Below are the code and all the weights of a small trained network. Each question names an input and a class and asks about switching units off, where a switched-off unit gives its printed mean instead of its output.

import numpy as np


def w(rows, s, z=0):
    codes = np.array(rows[::2]) - 128.0
    scale = np.full(codes.shape[1], s)
    scale[-1] = z or s
    return codes * scale


def f(y):
    return y / 2 * (1 + np.tanh(0.7978845608 * (y + 0.044715 * y**3)))


def log_softmax(a):
    a = a - a.max(-1, keepdims=True)
    return a - np.log(np.exp(a).sum(-1, keepdims=True))


def net(x, mask):
    res = np.array(x, float).reshape(1, 4) / 4 @ E
    y = f(res @ A[0][:, :-1].T + A[0][:, -1])
    res = res + np.where(mask, y, B[0][:, -1]) @ B[0][:, :-1]
    return log_softmax(res[-1] @ U[:, :-1].T + U[:, -1])


A, B = {}, {}
E = w([
[247,107,188,107,77,152,122,179,118,102],'x0',
[133,157,165,101,87,28,104,97,140,110],'x1',
[109,155,113,172,74,108,147,193,181,183],'x2',
[113,70,111,97,88,123,170,100,199,113],'x3',
],0.013)
A[0] = w([
[161,152,175,83,64,25,100,100,119,96,115],'neuron 0',
[254,78,197,71,87,148,127,221,124,75,1],'neuron 1',
[85,142,158,120,118,31,90,110,138,100,177],'neuron 2',
[152,217,156,169,157,130,27,161,42,137,120],'neuron 3',
[133,78,90,159,120,218,182,166,76,115,120],'neuron 4',
[136,170,121,182,46,122,172,213,184,190,83],'neuron 5',
[133,94,100,134,184,229,162,154,151,151,121],'neuron 6',
[96,118,94,106,156,144,103,32,86,76,95],'neuron 7',
[170,72,181,43,186,166,107,90,89,40,65],'neuron 8',
[95,40,142,106,75,131,213,126,153,123,108],'neuron 9',
[140,68,99,60,105,124,179,95,184,86,112],'neuron 10',
],0.0076,0.0032)
B[0] = w([
[145,115,226,132,168,175,71,93,221,137,214],'neuron 0',
[3,21,34,42,237,69,202,177,170,75,252],'neuron 1',
[112,93,181,91,174,191,85,158,217,135,186],'neuron 2',
[168,181,113,49,87,184,241,36,59,206,218],'neuron 3',
[145,109,235,105,143,204,65,139,175,122,186],'neuron 4',
[171,176,68,191,74,62,69,192,83,52,226],'neuron 5',
[132,95,183,117,191,199,33,132,199,145,189],'neuron 6',
[118,136,103,172,122,44,105,192,67,77,175],'neuron 7',
[151,172,63,206,42,53,33,159,65,90,194],'neuron 8',
[167,162,148,130,36,147,194,116,70,158,172],'neuron 9',
[202,194,105,90,65,183,196,60,66,222,174],'neuron 10',
],0.0073,0.012)
U = w([
[131,123,231,122,150,165,61,129,173,131,137],'0',
[11,119,65,110,171,100,175,139,131,121,253],'1',
[160,154,98,187,83,86,73,158,90,93,57],'2',
[179,159,139,94,94,156,209,88,86,181,57],'3',
],0.012,0.0023)

Each question gives the input, the list of numbers given to net, and the class t.
The units are the neurons (one row each of A and B). Each row of codes is followed by its name. A weight is (code - 128) times the scale printed after its matrix; where a second scale follows, it is the last column's (A, B and U).
mask holds one flag per neuron, in row order. A switched-off neuron (its flag False) gives its mean, the last column of its row in B, instead of its output. The means were averaged over made-up inputs and are rounded, as every weight is.
A unit's drop is (log p(t) with every unit on - log p(t) with that unit switched off) / (log p(t) with every unit on - log p(t) with every unit switched off).
The circuit of an input: a set's keep is (log p(t) with only the set's units on - log p(t) with every unit switched off) / (log p(t) with every unit on - log p(t) with every unit switched off). Starting from all 11 units, units are removed one at a time, each time the one whose removal leaves the highest keep (on an exact tie, the one counted first), for as long as the keep stays at least 0.8.
circuit, biggest first: the units of the circuit, biggest drop first
unit that matters most: the unit with the biggest drop
top k neurons: the k neurons with the biggest drops, biggest first
drop when u is switched off: that unit's drop, to one decimal
input [2,3,2,-6], class 3: unit that matters most -> neuron 3
input [8,-7,-1,5], class 1: top 2 neurons -> (neuron 1; neuron 0)
input [-4,5,0,-4], class 0: circuit, biggest first -> (neuron 1; neuron 2)
input [-7,-1,8,4], class 2: circuit, biggest first -> (neuron 1; neuron 5)
input [0,-3,1,-4], class 3: top 3 neurons -> (neuron 1; neuron 0; neuron 3)
input [3,7,6,-1], class 0: top 2 neurons -> (neuron 0; neuron 2)
input [-6,-6,-8,5], class 2: circuit, biggest first -> (neuron 1; neuron 8)
input [-1,0,-5,-4], class 2: top 4 neurons -> (neuron 1; neuron 8; neuron 7; neuron 10)
input [-5,0,7,-7], class 2: top 4 neurons -> (neuron 1; neuron 5; neuron 10; neuron 9)
input [5,0,0,6], class 3: top 2 neurons -> (neuron 10; neuron 9)
input [3,7,-8,0], class 2: top 2 neurons -> (neuron 8; neuron 7)
input [-6,-3,-7,8], class 3: top 2 neurons -> (neuron 10; neuron 1)
input [-3,-5,6,-1], class 2: top 2 neurons -> (neuron 5; neuron 1)
input [1,-2,6,8], class 3: circuit, biggest first -> (neuron 9)
input [0,-8,6,-6], class 0: top 2 neurons -> (neuron 6; neuron 4)
input [3,2,8,7], class 2: top 2 neurons -> (neuron 5; neuron 3)
input [0,0,-5,4], class 2: drop when neuron 3 is switched off -> 0.4
input [-8,8,-8,-2], class 0: drop when neuron 2 is switched off -> 1.1
input [6,1,5,-3], class 1: drop when neuron 2 is switched off -> 0.0
input [-4,-5,8,3], class 2: unit that matters most -> neuron 5
